Below are the code and all the weights of a small trained network. Each question names an input and a class and asks about switching units off, where a switched-off unit gives its printed mean instead of its output.

import numpy as np


def w(rows, s, z=0):
    codes = np.array(rows[::2]) - 128.0
    scale = np.full(codes.shape[1], s)
    scale[-1] = z or s
    return codes * scale


def f(y):
    return np.maximum(y, 0)


def log_softmax(a):
    a = a - a.max(-1, keepdims=True)
    return a - np.log(np.exp(a).sum(-1, keepdims=True))


def net(x, mask):
    res = np.array(x, float).reshape(1, 6) / 4 @ E
    y = f(res @ A[0][:, :-1].T + A[0][:, -1])
    res = res + np.where(mask, y, B[0][:, -1]) @ B[0][:, :-1]
    return log_softmax(res[-1] @ U[:, :-1].T + U[:, -1])


A, B = {}, {}
E = w([
[76,176,164,132,84,117,180,161,6,161],'x0',
[106,94,105,185,81,124,35,132,100,81],'x1',
[196,83,189,159,94,147,173,142,64,106],'x2',
[122,130,120,130,131,130,127,117,133,133],'x3',
[108,121,96,185,91,100,201,215,164,150],'x4',
[91,108,66,113,196,133,166,158,95,66],'x5',
],0.012)
A[0] = w([
[108,67,75,249,83,110,56,127,109,118,1],'neuron 1',
[92,57,92,153,195,142,175,183,122,67,83],'neuron 2',
[205,72,115,176,147,163,159,98,154,111,164],'neuron 3',
[71,166,90,80,143,90,69,148,212,155,102],'neuron 4',
[120,113,93,199,95,99,184,182,180,155,48],'neuron 5',
[179,113,130,129,182,115,216,113,166,209,64],'neuron 6',
[147,121,184,177,59,128,105,133,197,220,65],'neuron 7',
[134,98,116,107,140,106,111,141,210,133,44],'neuron 8',
],0.012,0.0036)
B[0] = w([
[91,158,170,77,146,176,166,164,209,105,254],'neuron 1',
[166,121,54,116,87,82,140,80,143,135,236],'neuron 2',
[84,129,170,163,120,91,152,148,57,174,214],'neuron 3',
[154,97,177,139,81,92,126,184,80,130,246],'neuron 4',
[156,133,209,143,174,138,35,79,83,144,232],'neuron 5',
[74,142,143,103,114,164,96,180,220,74,217],'neuron 6',
[147,116,8,111,134,74,154,113,115,112,228],'neuron 7',
[112,125,105,150,159,223,183,74,85,142,203],'neuron 8',
],0.013,0.012)
U = w([
[83,207,153,84,130,199,164,169,251,77,35],'0',
[131,85,208,182,51,83,187,210,87,139,154],'1',
[186,179,2,114,136,90,141,70,168,108,78],'2',
[105,129,175,152,114,113,155,137,137,128,253],'3',
[183,199,190,137,242,171,23,35,114,120,147],'4',
[25,130,150,194,91,164,205,175,75,204,105],'5',
],0.0072,0.006)

Each question gives the input, the list of numbers given to net, and the class t.
The units are the neurons (one row each of A and B). Each row of codes is followed by its name. A weight is (code - 128) times the scale printed after its matrix; where a second scale follows, it is the last column's (A, B and U).
mask holds one flag per neuron, in row order. A switched-off neuron (its flag False) gives its mean, the last column of its row in B, instead of its output. The means were averaged over made-up inputs and are rounded, as every weight is.
A unit's drop is (log p(t) with every unit on - log p(t) with that unit switched off) / (log p(t) with every unit on - log p(t) with every unit switched off).
The circuit of an input: a set's keep is (log p(t) with only the set's units on - log p(t) with every unit switched off) / (log p(t) with every unit on - log p(t) with every unit switched off). Starting from all 8 units, units are removed one at a time, each time the one whose removal leaves the highest keep (on an exact tie, the one counted first), for as long as the keep stays at least 0.8.
circuit, biggest first: the units of the circuit, biggest drop first
most important unit: the unit with the biggest drop
k most important neurons: the k neurons with the biggest drops, biggest first
drop of u: that unit's drop, to one decimal
input [-2,8,0,5,4,6], class 0: most important unit -> neuron 1
input [4,-5,-3,-3,-1,8], class 2: 2 most important neurons -> (neuron 2; neuron 1)
input [1,0,6,8,8,7], class 3: circuit, biggest first -> (neuron 5; neuron 7; neuron 2)
input [-7,6,-4,-2,-6,-5], class 5: 4 most important neurons -> (neuron 4; neuron 8; neuron 5; neuron 6)
input [-7,-2,5,8,6,8], class 2: 3 most important neurons -> (neuron 2; neuron 4; neuron 1)
input [-8,5,0,-2,4,6], class 5: 3 most important neurons -> (neuron 3; neuron 8; neuron 7)
input [4,1,-6,-1,-1,-4], class 1: circuit, biggest first -> (neuron 4; neuron 8)
input [4,-1,4,-6,2,-6], class 2: 3 most important neurons -> (neuron 7; neuron 4; neuron 3)
input [3,-4,6,-3,7,3], class 4: 2 most important neurons -> (neuron 5; neuron 4)
input [-1,-7,3,6,1,6], class 0: 2 most important neurons -> (neuron 6; neuron 7)
input [3,-3,-8,3,3,-8], class 1: 2 most important neurons -> (neuron 4; neuron 2)
input [-8,3,7,6,8,7], class 4: 2 most important neurons -> (neuron 5; neuron 4)
input [-8,0,-6,7,3,-6], class 5: circuit, biggest first -> (neuron 8; neuron 4)
input [-6,-5,1,1,-5,3], class 5: 4 most important neurons -> (neuron 3; neuron 5; neuron 1; neuron 8)
input [1,8,0,1,-4,-4], class 0: circuit, biggest first -> (neuron 1)
input [0,5,-3,1,-4,2], class 0: circuit, biggest first -> (neuron 5; neuron 1)
input [2,5,-6,-3,3,2], class 1: 2 most important neurons -> (neuron 4; neuron 6)
input [-8,4,2,3,-7,2], class 5: circuit, biggest first -> (neuron 3; neuron 5)
input [-8,-1,4,-2,-3,-7], class 5: drop of neuron 2 -> 0.5
input [-6,2,6,2,-2,3], class 1: circuit, biggest first -> (neuron 3)
input [-1,2,-8,5,3,5], class 1: drop of neuron 4 -> 1.6
